In the rows, zero is written as 128.
Each row of numbers stands for one thing and depends on some of the facts below. Use the named rows to name the rest.

Some facts about the things:
(saru, φ, sagol); (zatim, φ, fovik); (zatim, φ, fletro); (tegri, φ, pluba)
(gradim, φ, trosek); (gradim, φ, kletrurik); (gradim, φ, gabevus); (letaflak, φ, pimum)
(letaflak, φ, pluba); (skesiplar, φ, rovik); (skosol, φ, bomom); (skosol, φ, bridos)
(skifi, φ, sagom); (skifi, φ, paflos); (skifi, φ, zunus); (pezigi, φ, boska)
(pezigi, φ, sebafi); (dravir, φ, grizel); (dravir, φ, geklak); (trarir, φ, gata)
(trarir, φ, klagres); (totunir, φ, kletrurik); (totunir, φ, vobraso); (zalum, φ, platibra)
(zalum, φ, sator); (skipan, φ, gitol); (skipan, φ, plabun); (mafar, φ, zozuk)
(ruplozer, φ, brovor); (ruplozer, φ, pupla); (tritus, φ, dudrutra); (tritus, φ, plabun)
(tritus, φ, sator); (gotros, φ, geklak); (gotros, φ, giten); (takluke, φ, trifler)
(takluke, φ, brugil); (regok, φ, sagol); (regok, φ, bomom); (plodek, φ, vistu)
(reli, φ, greplel); (reli, φ, fovik); (reli, φ, nabeze); (kubi, φ, brurel)
(kubi, φ, floflos); (kluton, φ, flode); (gralaplan, φ, nutek); (gralaplan, φ, fluto)
(mabi, φ, trifler); (zulun, φ, fovik); (zulun, φ, stopus); (zulun, φ, flistor)
(musa, φ, pupla); (latrel, φ, trosek); (mevek, φ, bogam); (tregol, φ, fluklis)
(tratuk, φ, fluto); (tratuk, φ, nekan); (basolum, φ, grizel); (ristes, φ, pupla)
(ristes, φ, plaskin); (ristes, φ, dramal); (grebi, φ, vistu); (flupu, φ, sebafi)
(drutrek, φ, viklir); (drutrek, φ, bebun); (drutrek, φ, plofli); (drutrek, φ, nitar)
(trusegar, φ, gribik); (drevan, φ, skilabras); (drevan, φ, klagres); (drevan, φ, dramal)
(drevan, φ, nutek); (drevan, φ, flistor); (drevan, φ, vobraso); (skuflos, φ, plabun)
(skuflos, φ, trifler); (buplem, φ, flefle); (plamel, φ, fluklis); (ladre, φ, gitol)
(ladre, φ, stezam); (sotrok, φ, dristo); (sotrok, φ, paflos); (liskoplom, φ, plobrun)
(liskoplom, φ, zevo); (liskoplom, φ, drutil); (flofludres, φ, kavi); (flofludres, φ, vupar)
(brule, φ, desa); (tugram, φ, skilabras); (grobres, φ, dramal); (grobres, φ, paflos)
(tratrol, φ, brovor); (lasik, φ, sebafi); (lasik, φ, girapla); (saru, ε, 548)
(zatim, ε, 987); (nekan, ε, 44); (tegri, ε, 310); (gradim, ε, 548)
(brugil, ε, 238); (letaflak, ε, 731); (skesiplar, ε, 44); (bebun, ε, 44)
(gabevus, ε, 44); (skosol, ε, 44); (sagol, ε, 238); (skifi, ε, 44)
(bridos, ε, 743); (pezigi, ε, 238); (dravir, ε, 731); (trarir, ε, 44)
(totunir, ε, 44); (sagom, ε, 44); (zalum, ε, 238); (rovik, ε, 44)
(platibra, ε, 238); (brurel, ε, 743); (gata, ε, 44); (fenuflek, ε, 548)
(desa, ε, 44); (klagres, ε, 743); (plobrun, ε, 731); (pimum, ε, 238)
(skipan, ε, 987); (floflos, ε, 743); (mafar, ε, 743); (fovik, ε, 44)
(zunus, ε, 548); (kletrurik, ε, 238); (geklak, ε, 310); (gitol, ε, 238)
(ruplozer, ε, 987); (tritus, ε, 310); (gotros, ε, 731); (takluke, ε, 44)
(plabun, ε, 987); (gribik, ε, 987); (trosek, ε, 44); (regok, ε, 548)
(flode, ε, 44); (nabeze, ε, 44); (skilabras, ε, 44); (bogam, ε, 310)
(plodek, ε, 44); (reli, ε, 987); (sebafi, ε, 44); (nitar, ε, 238)
(zevo, ε, 987); (kubi, ε, 44); (stopus, ε, 548); (sator, ε, 44)
(girapla, ε, 44); (petrun, ε, 44); (kluton, ε, 238); (gralaplan, ε, 238)
(mabi, ε, 44); (zulun, ε, 548); (pluba, ε, 548); (musa, ε, 238)
(boska, ε, 44); (latrel, ε, 44); (paflos, ε, 987); (mevek, ε, 44)
(drutil, ε, 238); (tregol, ε, 238); (flistor, ε, 731); (tratuk, ε, 44)
(trifler, ε, 44); (dristo, ε, 987); (plofli, ε, 238); (basolum, ε, 238)
(fluklis, ε, 987); (ristes, ε, 44); (stezam, ε, 731); (grebi, ε, 987)
(vistu, ε, 548); (grizel, ε, 987); (flupu, ε, 743); (drutrek, ε, 44)
(trusegar, ε, 44); (kavi, ε, 743); (drevan, ε, 44); (skuflos, ε, 731)
(plaskin, ε, 731); (dudrutra, ε, 44); (nutek, ε, 987); (flefle, ε, 238)
(buplem, ε, 548); (brovor, ε, 44); (voskal, ε, 548); (vobraso, ε, 44)
(dramal, ε, 44); (plamel, ε, 743); (bomom, ε, 44); (vupar, ε, 548)
(ladre, ε, 731); (sotrok, ε, 44); (fluto, ε, 743); (giten, ε, 44)
(drupli, ε, 731); (liskoplom, ε, 731); (flofludres, ε, 731); (fletro, ε, 44)
(bogrur, ε, 44); (brule, ε, 743); (pupla, ε, 743); (pege, ε, 743)
(zozuk, ε, 44); (greplel, ε, 743); (tugram, ε, 987); (grobres, ε, 548)
(tratrol, ε, 731); (dumus, ε, 238); (lasik, ε, 44); (viklir, ε, 238)

Known rows:
sebafi: [101 100 153 164 155 112 178 138 134 205 163  86  77 123 206 113  70  97
 128 127 170 146 182 156 116 179 121 146 143 140]
skosol: [140 151 110 104 142 112 162 154 173 118  97 127 154 110 160 152 170 148
  99 155  62  55 219 128 176 107 129 121 111 173]
zatim: [209  51 119 162 132 136 153  81 132 136  86 188 193 136  78 108 128 143
 146 202 108 166 103 136 164 156 145 139 128 129]
dravir: [136 102 114 251 137 121  91 172 128 100 146 128 142 144 105 190 168 154
 148  72 156  92 165 114 158  47 188 126 177  47]
tegri: [119 148 100 116 153 143 119 109 122  89 119 116 113 167 146 140 146 156
 116  75 129 157 178 141 122  71 148 130 111 133]
gitol: [ 71 172 129 128 103 152 142 189 180 117 178 114 114 144 108  99 108  78
 154 117 115 133  83 118 142 119  48 134 124  97]
sagom: [112 125 177  88 106 102 100 111 132 139 138 126 120  93 144 129 127 111
 114 123 160  88  99 118  92 147 119 109 137 152]
boska: [116  89 153 164 164 114 180 134 137 183 154  89  92 130 202 107  82 112
 128 122 166 139 187 146 127 172 127 144 137 133]
grobres: [173 136 172  70 122 128 106 121 102  99  67 105 149 120 143  95 156 165
 103 115 186 116  97  89  71  84 150 113 100 138]
ristes: [168  84 184  84 127 109 109  96 142  83  93 141 182 115 142 107 155 169
 111 120 175  84 102  92 115 133 143 106 119 148]
petrun: [115 122 121 126 143 123 132 126 136 122 140 127 128 121 138 130 122 124
 133 126 114 105 142 117 137 143 137 128 132 140]
skipan: [188 103 115 139  91 117 142 128 183 105 155 101 200 167  87  58 131 118
 177 153  82 119 109 111 189 165  62 131  93  42]
zozuk: [ 98 134 118 129 138 125 127 129 132 142 151 127 109 115 138 138 113 110
 135 129 110 111 137 128 131 148 132 130 139 147]
drutil: [ 80 122 133 139 145 139 133 121 150 131 150 129  88 102 111 131 121  91
 140 116 112 142 150 126 119 112 124 138 132 146]
saru: [140 206  95  93 136 129 162 180 132 137  72  89 119 116 161 141 168 144
  93 149  69  90 207 126 131  59 136 130  94 162]
trarir: [164  88 152 111 141 133 132 118 132  94  86 173 178 130 134 119 137 168
 116 144 160 111  86 106 135 134 150 119 136 158]
latrel: [146 102 132 123 147 138 138 125 130 107 105 161 160 131 137 127 128 153
 125 140 138 114 111 111 140 136 149 125 135 152]
plamel: [176 135  88  93 126 114 109  88  84 135 115  89 137 178 135 135 129 162
 112 128 107 131 177 142 134 140 159 139 109  92]
stezam: [ 76 190 118 189  90 135 133 222 136 104 176 125 117 138 121 139 140 148
 138  74 138 155  95 156 155 120  56 116 123  64]
vupar: [108 179 101 115 138 139 129 147  93 150 123  86  81 120 137 124 118 110
 130 120 116 143 139 121  91  97 143 138 114 134]

Which thing is each row?
No name comes twice in this set of rows, the named rows included.
[155  91 178  86 125 103 107  95 142  90 109 127 165 112 144 108 152 155
 115 115 163  78 119  95 115 135 138 108 119 142]	sotrok
[ 96 178 111 117 104 137 136 190 162 109 178 107 136 157 135 101 104 100
 156 119 108 105  76 114 157 154  59 124 123  91]	dudrutra
[ 98 122 159 130 124 153 136 138 139 144 113 177 109 105 110 140 115  97
 118 150 158 160  72 134 102 112 116 130 154 172]	kletrurik
[159  95 141 118 145 134 136 119 133  96  98 162 171 131 136 121 137 163
 121 138 148 109 104 106 140 134 150 123 133 155]	tratuk
[146 214  82  68  91  99 128 138 105 194 104  92 107 147 156 186 142 122
  74 175  62  97 205 181 137 122 116 129 117 141]	bridos
[ 78 186 127 114 120 127 163 171 180 167 120 134  87  81 135 169 148  77
  97 161  68  98 195 153 137  85  92 130 130 190]	sagol
[114 168 115 187 101 140 141 223 155  52 159 121 168 166 123 107 163 188
 144  59 136 141 108 131 185 110  62 114  98  36]	skuflos
[ 93 143 127 199 125 127 130 168 115 109 143 138 114 112 124 159 158 168
 122  75 143 154 151 158 141 107 122 117 128  99]	drupli
[117 160 117 188 109 137 139 208 149  58 152 122 160 157 120 115 164 193
 140  61 137 139 120 135 180 110  74 115 102  47]	ladre
[123 129 127 129 131 154 151 170 194  65 143 113 161 159 111  77 138 131
 157 102 115 121 120  94 172 104  78 133 101  82]	zalum
[129 152 114 135  60 115 133 152 168 164 190 101 142 146  85  84  98  56
 176 169  82 133  71 140 154 182  29 131 118  59]	plabun
[216  45 119 163 138 139 155  82 132 129  84 190 198 140  81 106 133 149
 146 200 107 165 107 133 169 155 150 139 128 125]	reli
[150  82 166 124 146 154 144 119 152  87  77 180 164 121 111 112 146 150
 118 137 165 140  96 104 127  96 137 128 128 157]	gralaplan
[104 131 171  90 104 104 100 115 131 148 141 122 113  94 142 133 122 100
 115 126 156  95  97 123  91 150 115 112 141 157]	brovor
[102 113 138 140 146 141 140 125 158 116 136 131 113 113 115 122 131 109
 136 118 120 134 151 118 132 105 127 137 127 137]	dumus

The same things again, as new rows of numbers:
Some things and their rows:
skesiplar: [159 109 126 128 195 111 151 159 131 129 109 153 196 142 166 120 111  96
 126 154 197 189  84  99 177 160 123 137 126 146 117  93 112 121 118  81
  65 173  80]
plodek: [111 104 135 165 204  79 134 135 129 128 115 158 212 134 134 113 124 117
 141 188 158 147 134 118 157 116 133 144 143 145 126 109 134 128 161  86
 126 136  66]
regok: [140 115 123 154 170 102 125 106 129 104  92 162 210 127 140 149 133 107
  96 177 150 170 139 144 154 103  95 161 127 138  57 128  92 174 150  77
 115 180  90]
ruplozer: [129 103 120 146 183  93 146 117 146 115 112 138 190 119 140 122 121 111
 104 162 146 139 116 149 158 111  96 159 142 141  92 116 135 141 143  81
 113 155  90]
trosek: [132 124 111 141 180 129 111 133 141  77  87 160 199 141 110  89 119  96
 110 186 121 140 125 102 191 100 137 146 128 146 121 130 101 133 149  77
  92 119  49]
pezigi: [117 120 136 160 187  81 112 115 135  97 103 146 203 139 126 129 127 104
 118 188 150 147 145 118 133 111  97 147 146 137  87 126 109 157 165  67
 129 161  84]
sotrok: [120 106 123 152 185  98 130 127 134 120 100 146 207 128 149 131 129 102
 124 185 165 155 123 117 172 122 127 150 138 142 104 128 117 131 154  76
 116 157  69]
flofludres: [123 115 105 137 186  87 133 110 129 122 120 122 216 121 133 113 134 114
 123 170 127 132 138 162 144 113 124 150 164 149  91 125 128 160 161  79
 126 148  77]
gralaplan: [133 117 126 143 179  86 137 120 147 101 113 126 182 129 132 114 121 100
 108 159 150 133 123 136 137 119  87 151 153 141  92 119 125 147 154  65
 112 160  91]
skosol: [121 112 107 152 172 101 128 123 123 110  85 143 221 126 161 157 127 100
 119 195 155 160 131 128 176 114 121 172 138 137  80 149 101 136 163  73
 113 173  74]
stopus: [155 114 132 149 174 123 102 119 152  70 108 172 174 128 111 114 142 112
  82 159 125 158 138 116 161  98 116 143 123 150  77 117 101 174 143  76
 109 124  57]
totunir: [123 107 126 152 185  96 128 131 132 120 102 147 206 134 150 130 122 102
 127 188 163 154 125 116 170 120 127 151 138 141 104 122 116 133 155  76
 115 154  70]
plabun: [134 123 119 156 157 115 108 134 138  83 104 149 165 125 102 103 132 101
  81 145 119 141 128 120 190  95 121 137 136 141  90 126 131 146 135  68
  93 113  63]
greplel: [149 119 118 136 171 127 107 135 152  82 105 156 183 127 147 103 134 103
 112 163 137 141 145 109 167  96 140 135 131 153 103 134  94 163 153  74
 105 123  39]
basolum: [137 125 139 169 196  72 134 125 124 102 103 158 199 141 123 122 125 106
 118 175 156 157 138 117 126 114 108 155 144 137  94 105 111 153 153  68
 122 163  80]
platibra: [144 124 135 148 180 115  97 131 157  65 104 154 168 135 118 109 137  95
  99 168 135 144 134  96 149 116 118 144 134 147  87 127 102 161 152  61
 117 129  57]
latrel: [121 107 125 153 186  97 126 129 132 120 104 148 210 130 148 135 126 100
 126 184 159 155 123 118 173 121 125 149 136 140 103 122 120 133 153  81
 113 156  72]
plamel: [135 126 112 106 151 128 133 132 140 159 111 117 188 127 168 141 113  80
  94 148 187 161 117 132 218 116  91 112 146 129  89 131 111 153 127  67
  74 188  93]
takluke: [119 109 124 153 186 100 127 128 137 121 101 149 209 131 144 130 122 102
 124 187 162 156 123 117 170 122 123 148 138 145 105 122 119 129 155  78
 117 153  73]
dravir: [134 137 110 155 176  75 143 124 100 135 120 138 217 132 118 102 131 108
 120 159 141 151 138 143 166 106 136 130 162 144  98 101 131 162 140  73
 103 149  75]

Name these rows:
No name comes twice in this set of rows, the named rows included.
[175 135 130 164 178 105 121 139 142  51 101 162 158 139 115  95 139  91
 101 148 137 160 122  92 143 119 127 157 130 154  83 105  96 151 134  61
  92 135  48]	drutil
[176 134 123 156 172 111 122 139 139  54  93 158 168 139 125 120 137  87
  95 149 146 163 122  99 149 124 120 161 127 147  74 117  88 154 135  56
  88 151  62]	flefle
[168 121 131 153 176  99 154 121 124 109  99 166 199 137 139 135 132 104
 102 154 168 186 123 129 154 121 103 156 124 144  70 102  94 164 128  78
  92 181  86]	buplem
[184 130 109 142 187 124 121 143 128  73 110 162 197 137 135  88 139 108
 113 155 124 173 119 108 153 135 161 144 128 164  95 108  90 166 129  76
  78 127  41]	plobrun
[176 117 126 138 177 129 126 166 140  88 105 160 165 134 153 115 126  93
 111 140 172 185  91  78 190 156 148 136 118 152 107 105 112 126 111  73
  62 136  51]	rovik
[ 69 101 119 102 190 159  47 104 177 107 108 137 207 126 102  92 123  98
 100 224 108 118 132 102 218 101 118 103 139 129 133 163 115 154 179  89
 131  93  60]	bogam
[133 132 116 140 160 104 122 138 131 113 114 135 182 127 138  97 125 100
 110 148 149 137 148 132 183  81 120 121 149 144 105 125 118 155 143  69
  98 135  63]	pege
[167 126 102 134 184  90 168 126 121 118 126 132 200 124 142 103 136 104
 119 143 144 150 111 151 151 136 132 155 154 159  93  93 120 148 129  76
  90 161  69]	liskoplom

